Below is a small trained network, with its code and all its weights. Each question gives an input and a class and asks what happens when units are switched off, that is, made to give their printed mean instead of their output.

import numpy as np


def w(rows, s, z=0):
    codes = np.array(rows[::2]) - 128.0
    scale = np.full(codes.shape[1], s)
    scale[-1] = z or s
    return codes * scale


def f(y):
    return y / 2 * (1 + np.tanh(0.7978845608 * (y + 0.044715 * y**3)))


def log_softmax(a):
    a = a - a.max(-1, keepdims=True)
    return a - np.log(np.exp(a).sum(-1, keepdims=True))


def net(x, mask):
    res = np.array(x, float).reshape(1, 5) / 4 @ E
    y = f(res @ A[0][:, :-1].T + A[0][:, -1])
    res = res + np.where(mask, y, B[0][:, -1]) @ B[0][:, :-1]
    return log_softmax(res[-1] @ U[:, :-1].T + U[:, -1])


A, B = {}, {}
E = w([
[189,39,223,133],'x0',
[250,179,63,139],'x1',
[134,245,200,186],'x2',
[93,59,80,254],'x3',
[125,127,128,129],'x4',
],0.0077)
A[0] = w([
[119,181,184,203,51],'n1',
[62,107,150,117,75],'n2',
[126,110,106,205,73],'n3',
[199,136,132,6,72],'n4',
[120,79,85,97,80],'n5',
[52,133,155,123,92],'n6',
[137,84,79,73,39],'n7',
[154,199,176,196,94],'n8',
[85,111,148,139,73],'n9',
[114,151,172,49,104],'n10',
[42,127,144,111,109],'n11',
[128,88,76,93,75],'n12',
[111,193,20,121,89],'n13',
[131,83,86,107,3],'n14',
[146,158,142,76,50],'n15',
[46,180,78,141,100],'n16',
[231,113,63,150,101],'n17',
[120,102,92,195,64],'n18',
[154,59,89,90,111],'n19',
[116,155,121,30,103],'n20',
[142,179,171,189,82],'n21',
[83,185,103,120,135],'n22',
[130,162,191,157,135],'n23',
[75,116,150,121,68],'n24',
[215,170,40,160,44],'n25',
[179,96,186,126,120],'n26',
[123,90,95,190,74],'n27',
[61,93,161,104,99],'n28',
[84,150,68,112,87],'n29',
[170,76,199,162,102],'n30',
],0.011,0.0048)
B[0] = w([
[85,110,161,70,200],'n1',
[177,205,163,80,174],'n2',
[120,160,254,162,181],'n3',
[114,128,187,173,253],'n4',
[87,147,150,98,172],'n5',
[192,159,146,81,186],'n6',
[73,143,174,97,170],'n7',
[52,93,138,77,223],'n8',
[168,168,165,127,147],'n9',
[126,119,179,199,215],'n10',
[192,159,149,98,201],'n11',
[54,111,141,76,169],'n12',
[165,58,132,128,246],'n13',
[103,104,201,98,140],'n14',
[104,127,192,155,157],'n15',
[160,45,125,131,226],'n16',
[152,203,168,79,232],'n17',
[118,146,234,161,179],'n18',
[62,112,112,80,212],'n19',
[109,104,189,196,215],'n20',
[74,113,149,51,191],'n21',
[146,42,95,130,204],'n22',
[92,98,87,110,196],'n23',
[188,172,181,70,152],'n24',
[168,156,193,85,234],'n25',
[159,36,89,126,200],'n26',
[117,153,199,171,183],'n27',
[157,192,121,125,202],'n28',
[146,44,133,142,177],'n29',
[178,57,90,128,217],'n30',
],0.0097,0.0054)
U = w([
[3,122,129,46,91],'0',
[220,200,143,62,98],'1',
[84,133,186,248,83],'2',
[116,124,112,129,253],'3',
[170,42,104,127,93],'4',
[107,175,35,168,184],'5',
[75,223,22,174,17],'6',
],0.013,0.019)

Each question gives the input, the list of numbers given to net, and the class t.
The units are the neurons (one row each of A and B). Each row of codes is followed by its name. A weight is (code - 128) times the scale printed after its matrix; where a second scale follows, it is the last column's (A, B and U).
mask holds one flag per neuron, in row order. A switched-off neuron (its flag False) gives its mean, the last column of its row in B, instead of its output. The means were averaged over made-up inputs and are rounded, as every weight is.
A unit's drop is (log p(t) with every unit on - log p(t) with that unit switched off) / (log p(t) with every unit on - log p(t) with every unit switched off).
The circuit of an input: a set's keep is (log p(t) with only the set's units on - log p(t) with every unit switched off) / (log p(t) with every unit on - log p(t) with every unit switched off). Starting from the 12 units with the biggest drops (on a tie, the unit counted first), units are removed one at a time, each time the one whose removal leaves the highest keep (on an exact tie, the one counted first), for as long as the keep stays at least 0.8.
units of the circuit, in order: the units of the circuit, biggest drop first
unit that matters most: the unit with the biggest drop
k most important neurons: the k neurons with the biggest drops, biggest first
drop of u: that unit's drop, to one decimal
input [-6,2,-4,-3,5], class 4: units of the circuit, in order : [n13; n29]
input [-5,8,-5,6,6], class 1: units of the circuit, in order : [n17]
input [-7,1,8,2,-1], class 0: 2 most important neurons : [n8; n21]
input [-6,5,-7,-2,-3], class 0: 2 most important neurons : [n12; n7]
input [-2,-5,-3,-7,-6], class 2: units of the circuit, in order : [n20; n10]
input [-7,4,-3,-2,4], class 4: units of the circuit, in order : [n13; n29]
input [6,-7,8,-6,-6], class 0: 4 most important neurons : [n8; n23; n1; n21]
input [7,2,-7,-4,-1], class 0: 2 most important neurons : [n19; n7]
input [8,2,6,2,4], class 4: 2 most important neurons : [n30; n26]
input [-3,-7,-7,8,-6], class 2: 2 most important neurons : [n27; n18]
input [6,0,0,-4,-4], class 4: 2 most important neurons : [n26; n30]
input [-4,-7,4,-7,4], class 1: 2 most important neurons : [n6; n11]
input [3,8,6,6,-5], class 1: 3 most important neurons : [n25; n17; n19]
input [-2,7,2,5,-7], class 1: units of the circuit, in order : [n25]
input [-8,3,2,-6,-2], class 4: 2 most important neurons : [n13; n22]
input [-7,4,8,4,-5], class 0: 3 most important neurons : [n8; n21; n1]
input [-3,2,-5,2,-5], class 0: 2 most important neurons : [n12; n19]
input [5,-7,5,-8,4], class 2: 2 most important neurons : [n10; n20]
input [7,1,0,-3,5], class 4: 2 most important neurons : [n26; n30]
input [8,5,-1,-4,-5], class 4: unit that matters most : n26
input [-6,-8,-6,0,-2], class 1: drop of n11 : 0.2
input [6,-4,6,-2,-1], class 0: drop of n7 : -0.1
input [-5,5,3,-7,4], class 2: drop of n22 : 0.0
input [2,8,6,7,1], class 1: drop of n25 : 0.8
